Below is a small trained network, with its code and all its weights. Each question gives an input and a target symbol and asks what happens when units are switched off, that is, made to give their printed mean instead of their output.

import numpy as np


def w(rows, s, z=0):
    codes = np.array(rows[::2]) - 128.0
    scale = np.full(codes.shape[1], s)
    scale[-1] = z or s
    return codes * scale


def f(y):
    return y / 2 * (1 + np.tanh(0.7978845608 * (y + 0.044715 * y**3)))


def softmax(a):
    e = np.exp(a - a.max(-1, keepdims=True))
    return e / e.sum(-1, keepdims=True)


def log_softmax(a):
    a = a - a.max(-1, keepdims=True)
    return a - np.log(np.exp(a).sum(-1, keepdims=True))


def net(x, mask):
    ids = ['γζηλστψω'.index(c) for c in x.split()]
    T = len(ids)
    res = E[ids] + P[:T]
    r = res
    for j in range(3):
        rows = slice(4 * j, 4 * j + 4)
        q, k, v = (r @ M[0][rows].T for M in (Q, K, V))
        z = softmax(np.where(np.tri(T) > 0, q @ k.T / 4**0.5, -1e9)) @ v
        o = O[0][rows]
        res = res + np.where(mask[j], z, o[:, -1]) @ o[:, :-1]
    y = f(res @ A[0][:, :-1].T + A[0][:, -1])
    res = res + np.where(mask[3:7], y, B[0][:, -1]) @ B[0][:, :-1]
    return log_softmax(res[-1] @ U[:, :-1].T + U[:, -1])


Q, K, V, O, A, B = {}, {}, {}, {}, {}, {}
E = w([
[68,236,42,76,170],'γ',
[49,107,140,192,254],'ζ',
[87,74,87,28,128],'η',
[107,136,170,193,28],'λ',
[122,58,49,232,81],'σ',
[70,160,207,36,71],'τ',
[117,96,188,114,54],'ψ',
[130,51,50,156,91],'ω',
],0.016)
P = w([
[3,72,145,193,104],'0',
[156,120,146,104,124],'1',
[144,117,140,104,122],'2',
[135,116,133,109,117],'3',
[126,116,132,110,112],'4',
[119,114,130,110,113],'5',
[111,116,127,110,110],'6',
[107,118,130,110,112],'7',
[96,124,129,117,119],'8',
],0.012)
Q[0] = w([
[88,54,104,106,121],'h1',
[153,138,104,137,98],'h1',
[2,126,96,126,114],'h1',
[155,139,90,84,179],'h1',
[30,130,91,116,76],'h2',
[82,111,160,74,175],'h2',
[110,181,112,122,202],'h2',
[242,192,112,63,135],'h2',
[170,163,97,215,79],'h3',
[102,57,180,221,116],'h3',
[137,112,109,45,112],'h3',
[236,130,156,167,133],'h3',
],0.013)
K[0] = w([
[137,42,124,140,169],'h1',
[133,153,101,164,146],'h1',
[42,48,172,185,133],'h1',
[153,112,79,85,121],'h1',
[7,113,107,141,175],'h2',
[59,88,198,83,124],'h2',
[112,82,117,138,57],'h2',
[172,108,155,83,89],'h2',
[194,96,124,157,80],'h3',
[111,123,129,168,34],'h3',
[120,182,104,97,188],'h3',
[229,121,92,69,38],'h3',
],0.014)
V[0] = w([
[159,138,244,142,56],'h1',
[150,121,172,109,254],'h1',
[190,39,72,131,132],'h1',
[140,119,99,67,64],'h1',
[66,215,101,85,100],'h2',
[166,87,168,80,104],'h2',
[93,92,126,53,70],'h2',
[86,80,225,140,119],'h2',
[133,97,182,199,100],'h3',
[174,186,119,154,142],'h3',
[133,140,135,232,137],'h3',
[154,61,152,85,102],'h3',
],0.012)
O[0] = w([
[189,123,135,53,73,103],'h1',
[51,142,148,111,114,22],'h1',
[120,154,72,133,154,110],'h1',
[152,49,29,175,106,92],'h1',
[109,255,113,105,98,207],'h2',
[84,48,60,110,83,39],'h2',
[103,126,105,117,77,202],'h2',
[88,89,162,121,131,254],'h2',
[147,46,168,77,134,160],'h3',
[168,171,157,177,141,24],'h3',
[177,121,128,120,156,155],'h3',
[40,140,114,83,147,89],'h3',
],0.0098,0.008)
A[0] = w([
[237,96,85,246,45,141],'n1',
[119,82,102,232,4,4],'n2',
[128,230,254,134,92,189],'n3',
[29,187,121,36,122,68],'n4',
],0.0069,0.0024)
B[0] = w([
[103,198,160,157,173,176],'n1',
[208,180,120,52,204,162],'n2',
[106,120,40,136,168,246],'n3',
[168,149,179,246,139,216],'n4',
],0.011,0.013)
U = w([
[144,254,137,130,130,188],'γ',
[57,185,202,103,168,50],'ζ',
[25,86,52,205,42,194],'η',
[217,171,226,118,112,104],'λ',
[236,111,133,227,159,2],'σ',
[134,170,246,245,8,130],'τ',
[87,115,99,67,53,219],'ψ',
[120,79,10,126,169,69],'ω',
],0.0062,0.0036)

Each question gives the input, a string of symbols that net reads in full, and the target symbol t.
The units are the heads (4 rows each of Q, K, V and O) and the neurons (one row each of A and B). Each row of codes is followed by its name. A weight is (code - 128) times the scale printed after its matrix; where a second scale follows, it is the last column's (O, A, B and U).
mask holds one flag per unit, heads first, then neurons. A switched-off unit (its flag False) gives its mean, the last column of its rows in O or B, instead of its output. The means were averaged over made-up inputs and are rounded, as every weight is.
A unit's drop is (log p(t) with every unit on - log p(t) with that unit switched off) / (log p(t) with every unit on - log p(t) with every unit switched off).
The circuit of an input: a set's keep is (log p(t) with only the set's units on - log p(t) with every unit switched off) / (log p(t) with every unit on - log p(t) with every unit switched off). Starting from all 7 units, units are removed one at a time, each time the one whose removal leaves the highest keep (on an exact tie, the one counted first), for as long as the keep stays at least 0.8.
circuit, biggest first: the units of the circuit, biggest drop first
unit that matters most: the unit with the biggest drop
top k neurons: the k neurons with the biggest drops, biggest first
which heads matter: for each layer, one digit per head in row order, 1 if its drop is at least 0.15 and else 0, layers parted by /
input ψ η τ γ ζ, target ψ: which heads matter	110
input η ω τ γ ζ τ ψ, target η: unit that matters most	n3
input λ ω ω, target ω: top 2 neurons	(n4; n2)
input η ζ η σ η τ σ η, target η: circuit, biggest first	(h2; n2)
input ψ τ σ τ λ, target λ: top 2 neurons	(n3; n2)
input η η ψ, target ψ: which heads matter	110
input λ σ ω η, target η: circuit, biggest first	(h3; h2)
input η τ η ζ τ ψ γ, target η: which heads matter	110
input ψ η ω ω τ ζ ω λ, target ψ: top 2 neurons	(n4; n1)
input γ ω γ λ ζ, target γ: which heads matter	010
input ω η ω ζ, target ω: circuit, biggest first	(n4; h2)
input η γ γ τ η σ, target γ: which heads matter	010
input λ λ λ, target λ: circuit, biggest first	(h1; h3)
input σ σ τ ψ τ σ, target σ: top neuron	(n3)
input γ σ η τ, target γ: which heads matter	011
input λ τ ψ τ, target τ: circuit, biggest first	(n4; h3)
input η γ η ω η ω η η, target γ: top 2 neurons	(n2; n3)
input η ω τ, target τ: which heads matter	001
input η η λ λ η ω ζ, target η: top 2 neurons	(n2; n1)
input τ ω ζ η ψ ψ ω η, target τ: circuit, biggest first	(n4; n3; h2)
input λ τ ω η ζ, target λ: circuit, biggest first	(h1; h3)
input τ ζ λ η, target τ: circuit, biggest first	(n4; h2; h1)
input η ψ ψ ω ψ ζ γ, target η: unit that matters most	h2
input ζ η σ, target ζ: which heads matter	110
input ζ λ γ λ, target ζ: circuit, biggest first	(h1; h3)
input τ ω ζ η ζ, target τ: top 3 neurons	(n4; n3; n2)
input γ η τ ψ σ τ γ η, target γ: circuit, biggest first	(h2)
